Below is a small trained network, with its code and all its weights. Each question gives an input and a target symbol and asks what happens when units are switched off, that is, made to give their printed mean instead of their output.

import numpy as np


def w(rows, s, z=0):
    codes = np.array(rows[::2]) - 128.0
    scale = np.full(codes.shape[1], s)
    scale[-1] = z or s
    return codes * scale


def norm(h):
    return h / np.sqrt((h * h).mean(-1, keepdims=True) + 1e-5)


def f(y):
    return y / 2 * (1 + np.tanh(0.7978845608 * (y + 0.044715 * y**3)))


def softmax(a):
    e = np.exp(a - a.max(-1, keepdims=True))
    return e / e.sum(-1, keepdims=True)


def log_softmax(a):
    a = a - a.max(-1, keepdims=True)
    return a - np.log(np.exp(a).sum(-1, keepdims=True))


def net(x, mask):
    ids = ['αβγδηθπσψω'.index(c) for c in x.split()]
    T = len(ids)
    res = E[ids] + P[:T]
    u = 0
    for l in range(2):
        q, k, v = (norm(res) @ M[l].T for M in (Q, K, V))
        z = softmax(np.where(np.tri(T) > 0, q @ k.T / 2**0.5, -1e9)) @ v
        res = res + np.where(mask[u], z, O[l][:, -1]) @ O[l][:, :-1]
        u += 1
        y = f(norm(res) @ A[l][:, :-1].T + A[l][:, -1])
        res = res + np.where(mask[u : u + 12], y, B[l][:, -1]) @ B[l][:, :-1]
        u += 12
    return log_softmax(norm(res)[-1] @ U[:, :-1].T + U[:, -1])


Q, K, V, O, A, B = {}, {}, {}, {}, {}, {}
E = w([
[101,140,149,123,38],'α',
[245,81,153,175,132],'β',
[118,37,157,149,75],'γ',
[252,40,188,115,24],'δ',
[36,133,18,145,163],'η',
[120,183,1,184,120],'θ',
[71,144,80,87,16],'π',
[124,56,195,74,248],'σ',
[181,113,115,4,166],'ψ',
[238,236,180,53,79],'ω',
],0.0044)
P = w([
[148,121,183,131,82],'0',
[159,141,179,151,100],'1',
[51,115,14,7,78],'2',
[147,187,185,176,120],'3',
[116,160,25,63,106],'4',
[131,206,174,170,150],'5',
[124,174,20,84,111],'6',
[118,229,161,174,171],'7',
[116,191,25,93,123],'8',
[109,249,156,173,207],'9',
[120,166,49,82,86],'10',
],0.0019)
Q[0] = w([
[145,128,3,111,38],'0.h0',
[22,135,214,239,188],'0.h0',
],0.0033)
K[0] = w([
[159,153,20,21,188],'0.h0',
[195,72,202,214,2],'0.h0',
],0.0036)
V[0] = w([
[70,177,20,242,61],'0.h0',
[160,202,134,3,105],'0.h0',
],0.0026)
O[0] = w([
[149,161,19,209,147,176],'0.h0',
[191,3,55,55,57,250],'0.h0',
],0.0034,0.0012)
A[0] = w([
[169,224,156,146,106,45],'0.n0',
[3,179,76,91,50,89],'0.n1',
[182,83,184,200,185,111],'0.n2',
[168,137,79,154,140,76],'0.n3',
[29,169,118,163,125,75],'0.n4',
[182,165,114,137,97,142],'0.n5',
[73,129,87,82,37,59],'0.n6',
[79,142,149,124,248,144],'0.n7',
[93,54,128,110,106,94],'0.n8',
[76,81,142,166,73,17],'0.n9',
[87,62,29,99,83,7],'0.n10',
[15,69,97,142,173,145],'0.n11',
],0.0047,0.0018)
B[0] = w([
[77,145,100,21,115,126],'0.n0',
[254,108,177,184,160,252],'0.n1',
[231,170,171,169,160,145],'0.n2',
[111,112,154,175,19,131],'0.n3',
[201,86,138,189,68,135],'0.n4',
[89,106,129,117,87,171],'0.n5',
[206,133,138,170,213,218],'0.n6',
[113,48,63,138,182,111],'0.n7',
[143,211,102,183,147,140],'0.n8',
[148,195,77,193,175,128],'0.n9',
[236,133,117,67,122,184],'0.n10',
[50,115,160,149,33,136],'0.n11',
],0.0036,0.0034)
Q[1] = w([
[45,87,214,202,223],'1.h0',
[253,163,13,39,147],'1.h0',
],0.0036)
K[1] = w([
[154,76,177,203,122],'1.h0',
[51,163,90,43,253],'1.h0',
],0.0053)
V[1] = w([
[129,176,174,134,25],'1.h0',
[124,253,121,85,137],'1.h0',
],0.0053)
O[1] = w([
[101,247,166,162,80,249],'1.h0',
[70,205,101,3,156,71],'1.h0',
],0.0043,0.0017)
A[1] = w([
[74,18,156,219,227,206],'1.n0',
[107,137,117,167,103,44],'1.n1',
[207,119,162,141,139,156],'1.n2',
[172,128,197,64,32,96],'1.n3',
[113,61,27,151,157,90],'1.n4',
[166,170,91,43,151,254],'1.n5',
[155,26,58,1,156,112],'1.n6',
[127,213,211,223,153,167],'1.n7',
[166,95,157,75,84,80],'1.n8',
[4,54,85,171,239,88],'1.n9',
[101,182,138,226,227,52],'1.n10',
[46,192,130,196,93,204],'1.n11',
],0.0044,0.0027)
B[1] = w([
[171,50,167,45,52,151],'1.n0',
[125,109,133,171,93,102],'1.n1',
[109,167,93,113,170,251],'1.n2',
[66,183,157,132,87,218],'1.n3',
[143,209,191,67,109,119],'1.n4',
[40,94,120,100,144,227],'1.n5',
[100,101,79,128,245,151],'1.n6',
[90,122,107,112,219,212],'1.n7',
[149,167,133,166,181,156],'1.n8',
[211,185,179,89,32,117],'1.n9',
[174,104,71,253,111,107],'1.n10',
[47,60,140,107,142,153],'1.n11',
],0.005,0.0029)
U = w([
[40,212,134,187,178,61],'α',
[183,168,232,201,200,64],'β',
[65,68,129,224,156,123],'γ',
[158,210,226,171,53,118],'δ',
[158,48,95,213,18,104],'η',
[61,146,2,219,68,50],'θ',
[230,228,10,158,63,254],'π',
[213,38,158,54,140,132],'σ',
[107,81,30,34,228,87],'ψ',
[56,230,74,26,104,235],'ω',
],0.0062,0.0024)

Each question gives the input, a string of symbols that net reads in full, and the target symbol t.
The units are the heads (2 rows each of Q, K, V and O) and the neurons (one row each of A and B). Each row of codes is followed by its name. A weight is (code - 128) times the scale printed after its matrix; where a second scale follows, it is the last column's (O, A, B and U).
mask holds one flag per unit, layer by layer, with each layer's heads first. A switched-off unit (its flag False) gives its mean, the last column of its rows in O or B, instead of its output. The means were averaged over made-up inputs and are rounded, as every weight is.
A unit's drop is (log p(t) with every unit on - log p(t) with that unit switched off) / (log p(t) with every unit on - log p(t) with every unit switched off).
most important unit: the unit with the biggest drop
top k neurons: the k neurons with the biggest drops, biggest first
k most important neurons of layer l: the k neurons of layer l with the biggest drops, biggest first
drop of u: that unit's drop, to one decimal
input β π β π η π π π η, target π: most important unit => 1.n4
input β π β, target π: 2 most important neurons of layer 0 => (0.n11 0.n6)
input π δ γ ω σ β π α π β γ, target π: 2 most important neurons of layer 1 => (1.n7 1.n11)
input β δ β ψ π π η ψ γ, target ψ: top 2 neurons => (0.n10 0.n1)
input ψ η ω β β ψ β, target ψ: 3 most important neurons of layer 0 => (0.n1 0.n11 0.n4)
input π α β ω π γ σ π ψ π γ, target ψ: 3 most important neurons of layer 0 => (0.n10 0.n1 0.n4)
input ψ η β, target ψ: top 3 neurons => (0.n1 1.n6 0.n4)
input π γ π α η, target π: 2 most important neurons of layer 0 => (0.n10 0.n1)
input δ α δ, target δ: 2 most important neurons of layer 1 => (1.n3 1.n8)
input β β ω π γ, target ω: top 2 neurons => (0.n10 0.n1)
input π σ α, target σ: 3 most important neurons of layer 0 => (0.n1 0.n6 0.n7)
input ω β σ π η, target σ: 2 most important neurons of layer 1 => (1.n0 1.n4)
input γ ω ψ γ α ψ δ, target ψ: top 4 neurons => (1.n6 0.n1 0.n11 0.n4)
input π π α, target π: most important unit => 0.n1
input δ σ α η β ψ ψ θ δ, target ψ: top 4 neurons => (1.n6 0.n1 0.n4 0.n11)
input η π δ, target π: 3 most important neurons of layer 1 => (1.n0 1.n11 1.n8)
input π β α π α θ π ψ δ η, target η: 2 most important neurons of layer 0 => (0.n11 0.n4)
input δ π γ, target π: top 2 neurons => (0.n10 0.n8)
input α π β π π ω β, target ω: 2 most important neurons of layer 1 => (1.n5 1.n10)
input π ψ η γ ψ π π, target ψ: most important unit => 1.h0
input π π π π γ γ ω δ β, target ω: drop of 1.n10 => 0.1
input π β β, target π: drop of 1.n2 => 0.2
input π π δ, target π: drop of 1.h0 => 0.2
